Below are the code and all the weights of a small trained network. Each question names an input and a class and asks about switching units off, where a switched-off unit gives its printed mean instead of its output.

import numpy as np


def w(rows, s, z=0):
    codes = np.array(rows[::2]) - 128.0
    scale = np.full(codes.shape[1], s)
    scale[-1] = z or s
    return codes * scale


def f(y):
    return np.maximum(y, 0)


def log_softmax(a):
    a = a - a.max(-1, keepdims=True)
    return a - np.log(np.exp(a).sum(-1, keepdims=True))


def net(x, mask):
    res = np.array(x, float).reshape(1, 5) / 4 @ E
    y = f(res @ A[0][:, :-1].T + A[0][:, -1])
    res = res + np.where(mask, y, B[0][:, -1]) @ B[0][:, :-1]
    return log_softmax(res[-1] @ U[:, :-1].T + U[:, -1])


A, B = {}, {}
E = w([
[87,211,80,149,62,48,72,188,121,136],'x0',
[172,223,60,112,247,132,161,145,122,157],'x1',
[130,128,85,116,108,149,88,60,209,234],'x2',
[112,137,142,166,46,163,217,150,89,208],'x3',
[90,42,72,204,196,170,103,203,135,154],'x4',
],0.011)
A[0] = w([
[81,145,160,185,93,149,161,125,95,185,82],'neuron 0',
[85,142,171,159,148,142,110,204,133,116,145],'neuron 1',
[141,136,148,100,177,117,2,109,203,44,197],'neuron 2',
[71,69,167,157,37,121,79,152,156,129,126],'neuron 3',
[93,167,152,172,96,146,221,136,107,185,98],'neuron 4',
[77,226,74,191,60,52,40,163,143,151,93],'neuron 5',
[111,124,98,144,191,192,110,186,120,169,103],'neuron 6',
[89,63,83,143,167,178,107,170,130,147,81],'neuron 7',
[122,133,91,137,97,158,133,93,107,177,84],'neuron 8',
[143,94,138,105,157,209,120,44,168,187,63],'neuron 9',
[105,104,147,234,168,105,103,145,120,182,26],'neuron 10',
[159,144,147,48,75,70,141,62,79,116,124],'neuron 11',
[146,135,138,147,72,147,215,188,128,189,32],'neuron 12',
[139,39,172,138,89,128,128,72,156,94,50],'neuron 13',
[79,104,65,181,141,193,95,150,122,105,40],'neuron 14',
[177,218,139,106,115,139,171,83,170,110,145],'neuron 15',
[91,156,128,191,114,130,112,89,202,145,23],'neuron 16',
[119,92,119,177,146,92,117,136,108,156,150],'neuron 17',
[73,82,76,185,146,166,112,158,169,123,8],'neuron 18',
[133,122,87,134,100,141,124,87,203,163,95],'neuron 19',
[63,85,193,132,125,107,45,121,140,110,94],'neuron 20',
[148,195,63,139,180,138,134,138,134,126,193],'neuron 21',
[195,42,167,109,200,179,209,35,132,101,132],'neuron 22',
[41,34,127,121,18,66,104,61,72,118,103],'neuron 23',
[136,200,159,123,115,86,154,46,138,123,70],'neuron 24',
[126,173,96,104,176,110,189,131,128,165,84],'neuron 25',
[101,191,76,106,110,81,119,171,106,120,54],'neuron 26',
[101,141,75,120,126,153,87,79,194,235,81],'neuron 27',
[123,187,80,185,75,74,51,162,131,96,187],'neuron 28',
[111,123,177,171,156,109,225,155,70,23,228],'neuron 29',
[143,106,85,84,98,123,104,101,221,141,72],'neuron 30',
],0.0095,0.0011)
B[0] = w([
[174,90,101,111,180,121,85,94,138,132,200],'neuron 0',
[110,126,184,160,96,137,125,127,105,114,175],'neuron 1',
[159,7,106,117,173,101,54,25,108,140,229],'neuron 2',
[103,186,50,134,170,84,160,151,125,163,228],'neuron 3',
[173,18,111,84,164,82,61,79,126,97,215],'neuron 4',
[207,121,157,170,59,142,191,99,207,109,243],'neuron 5',
[80,165,157,110,136,118,135,157,117,187,193],'neuron 6',
[89,108,164,74,75,149,129,84,128,131,195],'neuron 7',
[144,84,135,143,132,152,76,146,85,94,165],'neuron 8',
[148,147,126,164,101,169,122,179,148,62,209],'neuron 9',
[82,177,165,74,84,118,125,120,121,143,177],'neuron 10',
[81,129,165,62,70,180,64,137,102,181,227],'neuron 11',
[188,17,62,99,161,112,101,2,118,72,211],'neuron 12',
[96,151,75,144,168,142,176,145,118,165,209],'neuron 13',
[82,115,188,70,111,134,113,134,95,138,183],'neuron 14',
[89,129,160,70,118,115,149,148,100,152,204],'neuron 15',
[138,165,155,159,127,97,126,192,119,88,159],'neuron 16',
[107,123,183,102,63,104,128,83,142,152,160],'neuron 17',
[111,135,141,59,66,130,129,143,115,172,188],'neuron 18',
[106,134,152,202,120,132,71,127,71,65,176],'neuron 19',
[108,144,87,127,205,85,205,112,101,106,191],'neuron 20',
[132,144,52,132,189,72,162,140,117,175,200],'neuron 21',
[179,135,130,158,75,186,225,106,224,138,253],'neuron 22',
[106,195,96,118,190,114,176,151,103,145,250],'neuron 23',
[42,174,170,95,123,154,114,161,117,166,204],'neuron 24',
[104,176,72,120,174,83,186,197,84,144,187],'neuron 25',
[132,130,128,165,130,206,141,136,123,161,197],'neuron 26',
[140,178,144,168,123,106,94,176,111,80,200],'neuron 27',
[157,84,166,148,128,153,180,77,231,137,214],'neuron 28',
[127,170,155,223,106,131,31,187,121,66,246],'neuron 29',
[109,131,163,166,134,147,115,130,53,64,177],'neuron 30',
],0.0078,0.014)
U = w([
[164,124,132,164,60,176,226,107,238,150,196],'0',
[49,143,176,9,53,139,117,127,92,199,84],'1',
[161,37,69,80,178,102,64,46,115,120,255],'2',
[96,182,36,124,190,91,221,165,91,176,38],'3',
[127,152,144,215,86,131,60,209,99,52,53],'4',
],0.013,0.001)

Each question gives the input, the list of numbers given to net, and the class t.
The units are the neurons (one row each of A and B). Each row of codes is followed by its name. A weight is (code - 128) times the scale printed after its matrix; where a second scale follows, it is the last column's (A, B and U).
mask holds one flag per neuron, in row order. A switched-off neuron (its flag False) gives its mean, the last column of its row in B, instead of its output. The means were averaged over made-up inputs and are rounded, as every weight is.
A unit's drop is (log p(t) with every unit on - log p(t) with that unit switched off) / (log p(t) with every unit on - log p(t) with every unit switched off).
The circuit of an input: a set's keep is (log p(t) with only the set's units on - log p(t) with every unit switched off) / (log p(t) with every unit on - log p(t) with every unit switched off). Starting from the 12 units with the biggest drops (on a tie, the unit counted first), units are removed one at a time, each time the one whose removal leaves the highest keep (on an exact tie, the one counted first), for as long as the keep stays at least 0.8.
units of the circuit, in order: the units of the circuit, biggest drop first
unit that matters most: the unit with the biggest drop
top k neurons: the k neurons with the biggest drops, biggest first
drop when u is switched off: that unit's drop, to one decimal
input [8,5,-2,-3,8], class 0: unit that matters most : neuron 5
input [0,-4,-2,-2,3], class 3: units of the circuit, in order : neuron 20; neuron 3
input [0,1,5,4,-2], class 4: units of the circuit, in order : neuron 27; neuron 19
input [6,-3,-2,8,-2], class 2: top 2 neurons : neuron 4; neuron 12
input [-2,6,7,-3,3], class 4: top 3 neurons : neuron 27; neuron 9; neuron 19
input [-5,4,8,-5,-7], class 4: units of the circuit, in order : neuron 9; neuron 27
input [-3,7,-8,1,-6], class 4: top 2 neurons : neuron 29; neuron 23
input [0,-8,-5,-6,-6], class 3: top 2 neurons : neuron 23; neuron 20
input [8,8,-4,-5,-2], class 0: top 2 neurons : neuron 5; neuron 28
input [-6,7,-8,-7,4], class 4: top 4 neurons : neuron 29; neuron 12; neuron 4; neuron 23
input [-3,1,7,-7,-8], class 1: top 4 neurons : neuron 24; neuron 11; neuron 15; neuron 29
input [4,5,-1,8,7], class 2: top 3 neurons : neuron 12; neuron 4; neuron 0
input [-1,1,5,-4,-5], class 1: top 3 neurons : neuron 29; neuron 15; neuron 24
input [-4,8,7,-6,4], class 3: top 2 neurons : neuron 21; neuron 29
input [1,-1,-2,8,6], class 2: units of the circuit, in order : neuron 12
input [6,-4,-1,2,7], class 1: top 2 neurons : neuron 22; neuron 14
input [1,2,6,8,-6], class 2: drop when neuron 4 is switched off : 0.4
input [8,-8,-1,2,4], class 0: drop when neuron 22 is switched off : 0.0
input [-8,0,-1,-6,0], class 0: drop when neuron 22 is switched off : 1.7
input [5,-8,7,0,-1], class 3: units of the circuit, in order : neuron 3
